Below is a small trained network, with its code and all its weights. Each question gives an input and a class and asks what happens when units are switched off, that is, made to give their printed mean instead of their output.

import numpy as np


def w(rows, s, z=0):
    codes = np.array(rows[::2]) - 128.0
    scale = np.full(codes.shape[1], s)
    scale[-1] = z or s
    return codes * scale


def f(y):
    return np.maximum(y, 0)


def log_softmax(a):
    a = a - a.max(-1, keepdims=True)
    return a - np.log(np.exp(a).sum(-1, keepdims=True))


def net(x, mask):
    res = np.array(x, float).reshape(1, 5) / 4 @ E
    y = f(res @ A[0][:, :-1].T + A[0][:, -1])
    res = res + np.where(mask, y, B[0][:, -1]) @ B[0][:, :-1]
    return log_softmax(res[-1] @ U[:, :-1].T + U[:, -1])


A, B = {}, {}
E = w([
[96,159,87,177,52,59,62,80],'x0',
[197,98,151,182,46,200,84,166],'x1',
[215,192,11,79,167,183,119,75],'x2',
[28,200,132,193,131,204,130,160],'x3',
[116,69,63,255,198,106,148,125],'x4',
],0.009)
A[0] = w([
[211,43,140,81,140,56,114,77,153],'N1',
[137,83,97,177,191,125,121,112,99],'N2',
[144,125,105,165,22,197,99,160,76],'N3',
[155,169,90,127,134,164,80,88,135],'N4',
[57,147,80,76,135,71,189,128,17],'N5',
[196,68,158,146,91,151,75,155,173],'N6',
[84,153,128,93,176,56,130,100,71],'N7',
[123,109,114,183,156,114,136,127,132],'N8',
[172,96,129,170,164,95,121,100,127],'N9',
[192,145,84,129,177,154,152,131,152],'N10',
[112,181,133,117,182,89,170,120,165],'N11',
[96,101,210,163,136,73,141,153,56],'N12',
[109,152,154,77,77,132,70,93,119],'N13',
[96,188,121,148,139,201,111,116,140],'N14',
[157,61,165,69,205,214,254,191,134],'N15',
[32,216,116,183,118,200,167,170,167],'N16',
[177,152,74,95,162,162,133,96,111],'N17',
[107,136,154,173,72,45,37,60,247],'N18',
[122,52,70,211,187,151,161,127,20],'N19',
[120,174,167,15,89,164,161,151,184],'N20',
[68,165,113,122,153,91,170,68,126],'N21',
[170,67,102,185,98,185,80,142,84],'N22',
[83,87,229,157,100,85,143,162,171],'N23',
[133,142,145,60,109,133,90,145,65],'N24',
[117,186,46,138,57,96,120,88,137],'N25',
],0.0092,0.0013)
B[0] = w([
[175,84,171,131,140,163,250,28,217],'N1',
[65,119,89,176,78,112,31,95,190],'N2',
[184,138,194,202,218,198,98,150,199],'N3',
[83,208,128,88,242,43,163,175,176],'N4',
[193,95,231,208,172,246,81,169,186],'N5',
[160,126,174,122,199,138,145,137,196],'N6',
[170,119,194,186,149,209,94,193,187],'N7',
[60,170,75,135,67,133,69,88,179],'N8',
[88,71,113,190,72,100,115,61,172],'N9',
[87,184,124,79,133,50,135,133,190],'N10',
[187,73,159,179,134,146,54,136,178],'N11',
[56,191,142,76,176,88,129,130,212],'N12',
[190,82,62,149,79,99,27,86,179],'N13',
[108,135,189,125,107,82,209,65,187],'N14',
[81,108,29,79,67,234,132,217,250],'N15',
[179,83,133,121,96,151,224,1,248],'N16',
[94,199,154,142,183,37,144,163,194],'N17',
[117,94,23,79,131,221,208,215,223],'N18',
[74,125,136,147,55,54,58,76,222],'N19',
[77,132,112,148,60,72,36,80,209],'N20',
[198,95,161,218,160,180,92,146,188],'N21',
[166,124,149,185,196,149,65,125,193],'N22',
[54,237,134,88,147,40,162,171,242],'N23',
[132,111,172,120,42,115,51,68,167],'N24',
[117,151,19,72,129,163,189,194,189],'N25',
],0.0061,0.012)
U = w([
[121,113,116,146,52,103,40,74,106],'0',
[176,104,189,174,205,186,91,158,42],'1',
[127,106,42,108,96,187,183,193,250],'2',
[150,99,169,133,113,135,250,22,167],'3',
[113,176,144,110,181,60,161,157,33],'4',
],0.013,0.0013)

Each question gives the input, the list of numbers given to net, and the class t.
The units are the neurons (one row each of A and B). Each row of codes is followed by its name. A weight is (code - 128) times the scale printed after its matrix; where a second scale follows, it is the last column's (A, B and U).
mask holds one flag per neuron, in row order. A switched-off neuron (its flag False) gives its mean, the last column of its row in B, instead of its output. The means were averaged over made-up inputs and are rounded, as every weight is.
A unit's drop is (log p(t) with every unit on - log p(t) with that unit switched off) / (log p(t) with every unit on - log p(t) with every unit switched off).
The circuit of an input: a set's keep is (log p(t) with only the set's units on - log p(t) with every unit switched off) / (log p(t) with every unit on - log p(t) with every unit switched off). Starting from the 12 units with the biggest drops (on a tie, the unit counted first), units are removed one at a time, each time the one whose removal leaves the highest keep (on an exact tie, the one counted first), for as long as the keep stays at least 0.8.
circuit, biggest first: the units of the circuit, biggest drop first
top k neurons: the k neurons with the biggest drops, biggest first
drop of u: that unit's drop, to one decimal
input [-3,4,-8,-2,5], class 4: circuit, biggest first -> N23
input [-6,-1,-4,1,-5], class 2: top 2 neurons -> N15, N19
input [3,6,-1,-6,-3], class 1: circuit, biggest first -> N3, N6
input [-7,-6,0,2,-2], class 2: top 4 neurons -> N15, N3, N22, N6
input [2,2,-5,-1,2], class 4: top 2 neurons -> N15, N23
input [-3,-2,-7,-6,1], class 4: top 4 neurons -> N16, N23, N12, N14
input [8,3,7,-2,-1], class 2: top 3 neurons -> N25, N18, N23
input [6,2,4,7,6], class 3: top 4 neurons -> N16, N15, N14, N20
input [-8,-1,5,-8,5], class 2: top 2 neurons -> N15, N16
input [4,-3,-2,-8,6], class 3: top 2 neurons -> N1, N20
input [-4,3,6,6,3], class 3: top 2 neurons -> N16, N14
input [8,-8,1,-2,-6], class 1: circuit, biggest first -> N5, N7
input [-5,-1,-2,-3,-5], class 0: top 3 neurons -> N20, N18, N24
input [6,5,2,-2,5], class 2: top neuron -> N18
input [7,5,-8,-5,5], class 4: circuit, biggest first -> N23, N12
input [7,0,-1,7,4], class 2: drop of N22 -> 0.0
input [-3,0,0,-7,7], class 0: drop of N8 -> 0.1
input [-7,-7,-4,-1,6], class 1: drop of N5 -> 1.2
